Look-ups in named tables: a row name and a column name give one cell, copied from the table.

risa:
,puz,vazuzek,zif,nomobam,zolo,sig
fugeg,5.985,4.451,4.655,9.572,5.102,3.067
nasuse,5.477,5.155,2.327,5.146,5.064,3.069
pebekar,5.233,7.438,4.488,0.134,4.002,4.282
did,1.964,3.818,8.613,3.809,3.507,4.614
dal,2.812,5.689,3.889,6.195,4.683,3.621
bimupin,6.513,5.794,8.826,2.677,4.051,4.285
sofipo,2.819,5.024,6.537,6.759,2.585,6.452
muduzun,7.782,4.029,6.404,4.484,3.844,0.884

vazuzek of sofipo is 5.024
sig of pebekar is 4.282
puz of dal is 2.812
zolo of did is 3.507
sig of bimupin is 4.285
nomobam of dal is 6.195
zif of bimupin is 8.826
puz of fugeg is 5.985
vazuzek of pebekar is 7.438
vazuzek of did is 3.818
zif of did is 8.613
sig of fugeg is 3.067
vazuzek of muduzun is 4.029
puz of pebekar is 5.233
sig of did is 4.614
puz of muduzun is 7.782

baruves =
,sel,reb,funer,valin,kom,bofegul
pir,-1231,-35009,18784,-41337,-68208,13206
datelev,-38392,16112,-80234,-67166,-56088,-72571
laf,-26793,-52209,4427,-23167,-46547,-27083
lela,6601,-8183,-46415,-43718,-1607,-15408
lib,-4813,-15199,-48384,-11346,26387,-9076
gupobu,-29616,12708,-54611,-34287,-27997,-34180
tusa,-27926,57915,-77015,-37354,-28259,-25700
zoma,-5265,-37876,-21916,-18291,363,-9578
ruter,-4697,16713,-56255,-72089,-50463,-13375
lofer,-16760,-44665,26215,-21636,-57304,-4149
rup,-53101,9772,-42309,-30664,-55092,-47067
sotebag,-17768,9798,-24120,-49563,-72843,-10832
rodubuf,-36085,26120,-29984,-29506,-52193,-10366

kom of lela: -1607
kom of ruter: -50463
reb of rup: 9772
valin of ruter: -72089
sel of tusa: -27926
funer of ruter: -56255
valin of laf: -23167
funer of lib: -48384
valin of rup: -30664
valin of gupobu: -34287
kom of lib: 26387
kom of rup: -55092
bofegul of sotebag: -10832

Table rin
	tig	gotibo	mirar	feginuf	duba	kidide
mogi	-5970	-26604	73336	53543	51670	16085
pid	39099	42095	22340	-36417	-56037	56391
sogi	29177	37136	-8125	28984	32957	8468
vebofon	43172	51601	7033	-36484	-50769	51563
kadelan	18681	19582	44397	-20116	-18513	48616
koretil	32332	39474	1991	3996	2905	25517
laleke	41415	43404	-1626	3918	-16767	28364
zumete	15497	26550	9824	20747	45568	13274
fug	20020	33254	-4304	28790	52609	5335
ropo	34697	40963	-22120	45166	41825	-1864
femevim	22887	22339	-2744	61490	59981	-6672
zugafu	10118	8795	15168	61625	74188	-5312

koretil, duba => 2905
sogi, tig => 29177
zugafu, feginuf => 61625
femevim, tig => 22887
pid, feginuf => -36417
zumete, gotibo => 26550
mogi, tig => -5970
pid, tig => 39099
zugafu, tig => 10118
vebofon, mirar => 7033
vebofon, kidide => 51563
zugafu, mirar => 15168
ropo, duba => 41825
vebofon, duba => -50769
zumete, feginuf => 20747
pid, kidide => 56391
sogi, feginuf => 28984
vebofon, tig => 43172
zumete, tig => 15497
Row with the largest mirar: mogi

zuvozur =
	bifo	sidipok
pura	119	64
kinaluz	27	180
dadifif	202	135
tosase	166	216

What is the bifo of tosase in zuvozur? 166
What is the sidipok of pura in zuvozur? 64
What is the bifo of kinaluz in zuvozur? 27
What is the bifo of dadifif in zuvozur? 202
What is the sidipok of dadifif in zuvozur? 135
What is the bifo of pura in zuvozur? 119
What is the sidipok of tosase in zuvozur? 216
What is the sidipok of kinaluz in zuvozur? 180
Which row has the largest bifo? dadifif

lufidob:
|  | sofu | satu |
|---|---|---|
| vosebe | 0.1 | 0.9 |
| tude | 0.2 | -0.6 |
| saf | -0.3 | 0.6 |
| bubun | 0.2 | 0.3 |
| zuvasab | 0.3 | -0.4 |
| bog | 0.2 | 0.6 |

bubun, satu: 0.3
bubun, sofu: 0.2
bog, satu: 0.6
tude, satu: -0.6
zuvasab, sofu: 0.3
saf, satu: 0.6
vosebe, sofu: 0.1
bog, sofu: 0.2
vosebe, satu: 0.9
saf, sofu: -0.3
zuvasab, satu: -0.4
tude, sofu: 0.2
Which row has the largest satu? vosebe

Table vikodan
|  | vokeke | fipidoz | kidi | pada | ven | fosev | fas | rafo | tozudup |
|---|---|---|---|---|---|---|---|---|---|
| velisiv | 54 | 60 | 36 | 64 | 23 | 73 | 126 | 119 | 49 |
| baf | 59 | 45 | 34 | 129 | 137 | 49 | 34 | 47 | 48 |
| tofan | 118 | 43 | 63 | 238 | 57 | 46 | 52 | 55 | 87 |
| fureg | 33 | 163 | 115 | 49 | 125 | 110 | 147 | 68 | 70 |
| fubito | 58 | 49 | 61 | 112 | 190 | 33 | 75 | 60 | 45 |
| fum | 62 | 33 | 61 | 65 | 118 | 39 | 99 | 61 | 34 |
| fis | 43 | 30 | 109 | 25 | 150 | 118 | 167 | 36 | 185 |
| zuk | 48 | 37 | 93 | 21 | 93 | 75 | 72 | 105 | 53 |

kidi of fureg = 115
fosev of fubito = 33
ven of tofan = 57
fas of zuk = 72
rafo of fum = 61
tozudup of fis = 185
pada of velisiv = 64
fipidoz of tofan = 43

ruz =
         gurup  gasiv  zesugip  vogofef    zin    fug  vurazo  poveloz
gidana   5.343  3.940    5.486    3.024  3.534  4.786   3.997    4.452
buzorud  2.079  4.738    0.421    7.001  6.253  4.876   5.538    6.052
nabusal  7.067  3.608    6.948    3.300  3.386  6.890   6.756    6.045
gop      3.778  5.735    3.048    5.467  5.139  3.839   3.802    3.989
gukos    6.390  2.995    6.901    3.476  3.661  6.390   6.287    5.999
peveguz  5.931  5.932    7.196    5.525  5.020  6.002   7.050    5.257
sor      6.755  4.550    7.517    4.515  4.795  4.255   3.787    3.883
rivev    5.449  5.060    4.821    4.075  4.110  4.336   4.369    3.952

gukos, zesugip -> 6.901
sor, vurazo -> 3.787
gukos, fug -> 6.390
nabusal, zin -> 3.386
rivev, poveloz -> 3.952
nabusal, vogofef -> 3.300
rivev, vurazo -> 4.369
gop, vogofef -> 5.467
gidana, vogofef -> 3.024

rero:
	nar	badopa	fofel	notigi	sok	fuseta	kiv	feg
relona	0.262	-0.335	-0.288	0.264	0.166	-0.173	-0.419	-0.374
dinubeb	-0.599	-0.366	0.378	0.107	0.254	-0.220	-0.468	-0.094
dazuz	0.695	0.507	-0.599	-0.139	0.763	-0.338	0.421	0.196
binufol	-0.174	-0.400	0.716	0.475	0.510	-0.458	0.800	-0.048
kogebut	0.319	-0.004	-0.212	-0.082	0.714	0.693	-0.509	0.204
venit	-0.387	0.391	0.641	-0.564	-0.448	-0.081	0.614	0.021
bul	0.506	0.322	-0.601	-0.402	0.825	0.129	0.428	0.760
runeta	-0.267	-0.498	0.069	0.447	-0.239	0.139	-0.194	-0.511

What is the fuseta of runeta in rero?
0.139
What is the sok of dazuz in rero?
0.763
What is the kiv of relona in rero?
-0.419
What is the sok of relona in rero?
0.166
What is the fofel of venit in rero?
0.641
What is the notigi of bul in rero?
-0.402
What is the badopa of bul in rero?
0.322
What is the fuseta of relona in rero?
-0.173

zerenib =
,vunusik,bufaf,deka,dukesaz
suril,4030,3989,-3633,612
totov,3817,8795,-972,331
sivo,-6459,-5974,-5998,-960
nar,3589,1558,2876,2700
tunesak,3195,2626,-346,5539
val,-2315,6731,-320,-1533
fino,673,9190,3564,-1834

dukesaz of val = -1533
dukesaz of suril = 612
deka of totov = -972
bufaf of fino = 9190
dukesaz of totov = 331
deka of suril = -3633
vunusik of tunesak = 3195
bufaf of totov = 8795
deka of tunesak = -346
vunusik of nar = 3589
bufaf of tunesak = 2626
deka of nar = 2876
Row with the largest bufaf: fino

sezi
fields: zazat, fotura
tik: [37.6, 20.7]
suzude: [56.7, 99.3]
neveri: [0.0, 71.6]

zazat of suzude: 56.7
fotura of suzude: 99.3
fotura of tik: 20.7
zazat of tik: 37.6
fotura of neveri: 71.6
zazat of neveri: 0.0
Row with the largest fotura: suzude

das.tsv
	gunonap	gemetom	bikofed	kadu	mab	divar	masi	miru	rese
goza	-78	-68	-202	-106	-84	-473	15	236	10
misoti	-478	35	-329	11	425	-88	-384	295	548
bif	-213	-278	-63	-350	-49	-238	54	281	-315
duk	313	-235	168	351	-91	185	349	-556	454
luvigik	-395	-887	571	330	12	-386	-115	-668	406
mefise	-328	-271	-26	97	-38	240	226	38	-79
seboz	-510	-685	324	255	-33	-618	-363	-788	125
teteku	889	-473	124	-366	-406	-592	-247	284	-137
gatut	36	-202	295	442	124	-43	128	-601	574
gokeka	-174	-223	-96	-29	-313	-404	41	51	22
kelumuf	-17	377	329	-520	653	516	-652	411	403
fedi	80	48	36	-142	-201	2	140	-45	152
tibe	393	-156	-408	-133	-292	-653	164	-211	-183

mab of kelumuf = 653
mab of gatut = 124
masi of luvigik = -115
gunonap of seboz = -510
gunonap of luvigik = -395
mab of tibe = -292
gemetom of goza = -68
rese of duk = 454
gunonap of gatut = 36
bikofed of misoti = -329
divar of kelumuf = 516
bikofed of mefise = -26
mab of gokeka = -313
bikofed of bif = -63
bikofed of luvigik = 571

